Below is a small trained network, with its code and all its weights. Each question gives an input and a target symbol and asks what happens when units are switched off, that is, made to give their printed mean instead of their output.

import numpy as np


def w(rows, s, z=0):
    codes = np.array(rows[::2]) - 128.0
    scale = np.full(codes.shape[1], s)
    scale[-1] = z or s
    return codes * scale


def f(y):
    return np.maximum(y, 0)


def softmax(a):
    e = np.exp(a - a.max(-1, keepdims=True))
    return e / e.sum(-1, keepdims=True)


def log_softmax(a):
    a = a - a.max(-1, keepdims=True)
    return a - np.log(np.exp(a).sum(-1, keepdims=True))


def net(x, mask):
    ids = ['εζθλμπστφψω'.index(c) for c in x.split()]
    T = len(ids)
    res = E[ids] + P[:T]
    r = res
    for j in range(3):
        rows = slice(3 * j, 3 * j + 3)
        q, k, v = (r @ M[0][rows].T for M in (Q, K, V))
        z = softmax(np.where(np.tri(T) > 0, q @ k.T / 3**0.5, -1e9)) @ v
        o = O[0][rows]
        res = res + np.where(mask[j], z, o[:, -1]) @ o[:, :-1]
    y = f(res @ A[0][:, :-1].T + A[0][:, -1])
    res = res + np.where(mask[3:7], y, B[0][:, -1]) @ B[0][:, :-1]
    return log_softmax(res[-1] @ U[:, :-1].T + U[:, -1])


Q, K, V, O, A, B = {}, {}, {}, {}, {}, {}
E = w([
[109,90,31,111],'ε',
[70,93,104,133],'ζ',
[151,11,96,166],'θ',
[217,130,151,96],'λ',
[234,176,83,209],'μ',
[166,160,255,117],'π',
[66,210,114,96],'σ',
[73,115,180,109],'τ',
[219,113,185,172],'φ',
[153,91,31,149],'ψ',
[138,119,202,38],'ω',
],0.019)
P = w([
[122,149,64,190],'0',
[104,134,62,182],'1',
[110,142,47,190],'2',
[114,150,61,188],'3',
[115,136,62,214],'4',
[113,143,62,206],'5',
[106,140,48,220],'6',
[126,136,57,204],'7',
[101,166,49,220],'8',
[118,141,61,225],'9',
[121,145,59,207],'10',
[82,146,35,232],'11',
[77,180,28,254],'12',
],0.0028)
Q[0] = w([
[244,39,69,173],'head 1',
[59,72,120,240],'head 1',
[158,74,46,19],'head 1',
[102,85,25,133],'head 2',
[112,196,122,168],'head 2',
[141,153,149,92],'head 2',
[74,182,20,109],'head 3',
[114,182,14,181],'head 3',
[138,128,249,53],'head 3',
],0.012)
K[0] = w([
[239,58,62,188],'head 1',
[44,114,149,214],'head 1',
[143,59,42,23],'head 1',
[124,10,146,152],'head 2',
[94,148,179,108],'head 2',
[117,153,128,98],'head 2',
[86,213,109,106],'head 3',
[115,207,73,173],'head 3',
[107,57,152,141],'head 3',
],0.013)
V[0] = w([
[255,92,60,31],'head 1',
[62,185,121,204],'head 1',
[37,64,47,71],'head 1',
[217,81,76,119],'head 2',
[158,9,160,94],'head 2',
[144,123,97,216],'head 2',
[181,37,99,112],'head 3',
[160,217,149,106],'head 3',
[126,204,73,132],'head 3',
],0.0093)
O[0] = w([
[11,222,21,235,217],'head 1',
[254,47,58,48,99],'head 1',
[44,160,120,109,17],'head 1',
[51,238,74,155,255],'head 2',
[148,11,231,231,210],'head 2',
[211,66,171,179,232],'head 2',
[148,151,124,184,249],'head 3',
[237,192,146,42,74],'head 3',
[160,116,83,133,123],'head 3',
],0.0047,0.0038)
A[0] = w([
[241,213,155,127,126],'neuron 1',
[91,51,116,100,177],'neuron 2',
[221,161,22,133,2],'neuron 3',
[46,192,255,72,144],'neuron 4',
],0.0082,0.0054)
B[0] = w([
[134,164,158,145,254],'neuron 1',
[45,218,181,41,186],'neuron 2',
[156,76,121,106,200],'neuron 3',
[159,10,33,96,206],'neuron 4',
],0.011,0.0071)
U = w([
[84,180,76,128,89],'ε',
[65,198,196,100,124],'ζ',
[88,94,147,176,217],'θ',
[115,249,123,135,131],'λ',
[167,132,81,137,190],'μ',
[163,100,170,121,55],'π',
[142,180,100,89,252],'σ',
[108,96,157,102,94],'τ',
[144,157,180,181,52],'φ',
[126,116,40,172,2],'ψ',
[137,58,71,137,1],'ω',
],0.014,0.0083)

Each question gives the input, a string of symbols that net reads in full, and the target symbol t.
The units are the heads (3 rows each of Q, K, V and O) and the neurons (one row each of A and B). Each row of codes is followed by its name. A weight is (code - 128) times the scale printed after its matrix; where a second scale follows, it is the last column's (O, A, B and U).
mask holds one flag per unit, heads first, then neurons. A switched-off unit (its flag False) gives its mean, the last column of its rows in O or B, instead of its output. The means were averaged over made-up inputs and are rounded, as every weight is.
A unit's drop is (log p(t) with every unit on - log p(t) with that unit switched off) / (log p(t) with every unit on - log p(t) with every unit switched off).
The circuit of an input: a set's keep is (log p(t) with only the set's units on - log p(t) with every unit switched off) / (log p(t) with every unit on - log p(t) with every unit switched off). Starting from all 7 units, units are removed one at a time, each time the one whose removal leaves the highest keep (on an exact tie, the one counted first), for as long as the keep stays at least 0.8.
units of the circuit, in order: the units of the circuit, biggest drop first
most important unit: the unit with the biggest drop
top k neurons: the k neurons with the biggest drops, biggest first
drop of u: that unit's drop, to one decimal
input ψ φ π ε, target ε: units of the circuit, in order : head 1; neuron 2
input λ λ μ ψ ψ ζ θ μ μ σ λ, target λ: units of the circuit, in order : neuron 4; head 1
input ω μ λ π τ ε τ, target τ: units of the circuit, in order : head 1; neuron 4; neuron 2
input ε θ θ, target θ: most important unit : head 2
input ψ σ π φ ζ, target ζ: units of the circuit, in order : neuron 2; neuron 4
input λ μ τ σ ω ψ μ σ λ ζ τ, target σ: units of the circuit, in order : head 2; head 1
input φ λ φ ω σ φ θ τ ω, target ω: top 2 neurons : neuron 4; neuron 1
input ψ φ φ, target φ: top 3 neurons : neuron 4; neuron 1; neuron 2
input τ θ λ, target θ: top 2 neurons : neuron 2; neuron 1
input τ φ τ λ λ ψ π ζ φ ζ μ ψ τ, target τ: drop of head 1 : 0.7
input λ π λ φ θ τ π θ ε π ψ σ, target σ: drop of head 2 : 0.1
input ζ φ φ θ ψ, target θ: drop of head 3 : 0.1
input ω σ μ φ ε, target ε: drop of head 1 : 0.8
input θ ω λ λ λ φ ε, target θ: units of the circuit, in order : head 2
